Below is a small trained network, with its code and all its weights. Each question gives an input and a class and asks what happens when units are switched off, that is, made to give their printed mean instead of their output.

import numpy as np


def w(rows, s, z=0):
    codes = np.array(rows[::2]) - 128.0
    scale = np.full(codes.shape[1], s)
    scale[-1] = z or s
    return codes * scale


def f(y):
    return y / 2 * (1 + np.tanh(0.7978845608 * (y + 0.044715 * y**3)))


def log_softmax(a):
    a = a - a.max(-1, keepdims=True)
    return a - np.log(np.exp(a).sum(-1, keepdims=True))


def net(x, mask):
    res = np.array(x, float).reshape(1, 7) / 4 @ E
    y = f(res @ A[0][:, :-1].T + A[0][:, -1])
    res = res + np.where(mask, y, B[0][:, -1]) @ B[0][:, :-1]
    return log_softmax(res[-1] @ U[:, :-1].T + U[:, -1])


A, B = {}, {}
E = w([
[131,137,124,117,174,119,138,1,139,250,168],'x0',
[48,124,148,140,107,192,160,149,131,80,232],'x1',
[226,143,56,193,159,48,133,23,146,104,165],'x2',
[192,147,71,205,218,32,141,157,156,159,119],'x3',
[178,186,249,67,189,133,21,71,117,136,112],'x4',
[205,132,68,55,122,160,61,176,90,184,80],'x5',
[183,110,128,236,187,160,117,121,143,126,73],'x6',
],0.0078)
A[0] = w([
[132,124,187,124,121,162,97,126,118,108,93,113],'neuron 0',
[91,147,147,108,141,133,152,118,134,161,110,131],'neuron 1',
[97,139,161,97,127,124,130,119,129,115,148,79],'neuron 2',
[161,116,81,179,105,175,128,133,129,145,99,160],'neuron 3',
[192,125,151,60,158,143,54,186,126,172,53,111],'neuron 4',
[136,125,126,173,137,154,113,102,151,139,138,1],'neuron 5',
[214,149,65,122,138,93,117,62,134,192,119,131],'neuron 6',
[154,126,144,126,148,52,130,130,118,81,133,115],'neuron 7',
[158,132,148,106,138,125,101,151,114,146,112,55],'neuron 8',
[110,149,114,100,102,110,136,143,174,155,134,126],'neuron 9',
[134,148,161,146,119,57,139,140,139,76,114,171],'neuron 10',
[149,135,117,251,195,83,152,146,137,186,91,128],'neuron 11',
[57,128,159,51,115,122,151,119,122,177,111,111],'neuron 12',
[129,120,84,9,32,111,127,207,126,96,72,153],'neuron 13',
[155,158,136,151,133,51,128,128,138,79,132,84],'neuron 14',
[160,127,107,212,179,62,152,160,131,157,96,166],'neuron 15',
[159,141,132,70,145,128,84,186,128,149,106,74],'neuron 16',
[143,142,126,188,152,143,130,115,139,162,131,93],'neuron 17',
[223,120,70,113,132,80,123,23,130,166,97,170],'neuron 18',
[142,145,91,107,101,141,128,182,131,112,127,211],'neuron 19',
[148,141,115,119,131,80,131,87,136,142,96,129],'neuron 20',
[128,139,175,144,97,132,107,130,151,124,86,167],'neuron 21',
[131,127,217,106,127,178,70,143,123,118,66,165],'neuron 22',
[106,108,141,74,162,111,127,121,122,163,111,99],'neuron 23',
[180,94,50,200,106,168,144,181,122,174,27,107],'neuron 24',
],0.014,0.0041)
B[0] = w([
[133,123,141,166,160,127,125,94,143,134,70,172],'neuron 0',
[122,121,131,113,93,75,118,142,128,158,149,149],'neuron 1',
[97,119,97,155,128,111,139,136,138,168,102,151],'neuron 2',
[73,153,136,152,150,102,190,125,121,124,150,177],'neuron 3',
[181,199,107,91,122,188,90,137,132,131,205,231],'neuron 4',
[120,160,105,89,152,138,145,135,88,115,110,143],'neuron 5',
[160,116,114,146,134,86,134,49,140,131,153,239],'neuron 6',
[159,113,108,151,98,95,151,117,152,152,148,168],'neuron 7',
[147,160,171,112,142,161,147,134,114,156,151,154],'neuron 8',
[110,124,158,106,114,147,137,108,110,130,135,143],'neuron 9',
[131,114,120,128,137,79,132,106,139,183,114,174],'neuron 10',
[130,38,142,122,125,66,122,187,120,107,74,244],'neuron 11',
[67,138,119,107,145,80,146,179,143,202,140,183],'neuron 12',
[114,47,123,26,141,129,168,147,44,50,124,227],'neuron 13',
[148,109,135,121,147,68,102,102,126,149,133,179],'neuron 14',
[101,81,136,161,130,85,159,161,136,100,77,236],'neuron 15',
[169,157,123,86,113,154,123,117,93,100,171,180],'neuron 16',
[138,105,122,108,86,122,151,142,102,81,113,167],'neuron 17',
[162,140,116,121,129,111,116,2,123,157,167,254],'neuron 18',
[105,103,141,112,130,139,138,93,112,154,63,172],'neuron 19',
[153,168,112,149,139,80,142,171,118,104,183,176],'neuron 20',
[134,113,131,158,145,131,108,128,141,124,123,157],'neuron 21',
[204,97,125,184,106,99,91,62,160,122,59,212],'neuron 22',
[118,132,124,140,122,118,151,168,141,134,186,151],'neuron 23',
[24,75,124,183,130,99,170,80,142,128,95,233],'neuron 24',
],0.019,0.018)
U = w([
[53,212,113,255,138,228,230,167,125,48,174,64],'0',
[153,60,107,215,153,54,177,70,119,97,98,219],'1',
[109,181,136,215,105,127,111,149,214,219,120,55],'2',
[219,196,64,94,116,155,114,55,96,154,248,121],'3',
[215,157,134,80,115,238,81,162,69,66,112,45],'4',
[227,135,152,144,124,67,97,234,156,132,140,3],'5',
[11,50,109,84,95,112,224,226,73,133,77,180],'6',
],0.0061,0.004)

Each question gives the input, the list of numbers given to net, and the class t.
The units are the neurons (one row each of A and B). Each row of codes is followed by its name. A weight is (code - 128) times the scale printed after its matrix; where a second scale follows, it is the last column's (A, B and U).
mask holds one flag per neuron, in row order. A switched-off neuron (its flag False) gives its mean, the last column of its row in B, instead of its output. The means were averaged over made-up inputs and are rounded, as every weight is.
A unit's drop is (log p(t) with every unit on - log p(t) with that unit switched off) / (log p(t) with every unit on - log p(t) with every unit switched off).
The circuit of an input: a set's keep is (log p(t) with only the set's units on - log p(t) with every unit switched off) / (log p(t) with every unit on - log p(t) with every unit switched off). Starting from the 12 units with the biggest drops (on a tie, the unit counted first), units are removed one at a time, each time the one whose removal leaves the highest keep (on an exact tie, the one counted first), for as long as the keep stays at least 0.8.
units of the circuit, in order: the units of the circuit, biggest drop first
most important unit: the unit with the biggest drop
k most important neurons: the k neurons with the biggest drops, biggest first
drop when u is switched off: that unit's drop, to one decimal
input [0,-3,-1,1,6,1,5], class 3: units of the circuit, in order -> (neuron 4)
input [-6,2,-5,8,7,3,3], class 4: units of the circuit, in order -> (neuron 4; neuron 18)
input [0,6,4,-5,-4,5,5], class 6: units of the circuit, in order -> (neuron 18; neuron 22)
input [-2,-3,-1,4,7,-2,0], class 3: units of the circuit, in order -> (neuron 4; neuron 24)
input [2,-1,-7,-8,2,7,7], class 4: 2 most important neurons -> (neuron 4; neuron 18)
input [6,4,2,0,-6,-7,-6], class 6: 2 most important neurons -> (neuron 18; neuron 4)
input [-5,-3,8,-3,8,4,8], class 3: 2 most important neurons -> (neuron 4; neuron 18)
input [-4,0,-5,-3,8,-3,7], class 4: 2 most important neurons -> (neuron 4; neuron 24)
input [1,8,4,-4,-7,3,3], class 0: 2 most important neurons -> (neuron 11; neuron 13)
input [-4,-3,0,-7,8,4,-3], class 4: 2 most important neurons -> (neuron 13; neuron 18)
input [-1,6,2,1,8,2,-7], class 3: 3 most important neurons -> (neuron 11; neuron 15; neuron 24)
input [-8,-2,-7,3,4,2,-8], class 4: 2 most important neurons -> (neuron 4; neuron 13)
input [1,7,-5,2,5,-7,-1], class 2: drop when neuron 13 is switched off -> 0.3
input [-2,0,0,-3,-2,-5,5], class 6: most important unit -> neuron 18
input [-7,5,2,-8,2,6,-1], class 4: drop when neuron 24 is switched off -> 0.2
input [-5,-5,-1,-3,8,2,-1], class 4: drop when neuron 8 is switched off -> 0.0
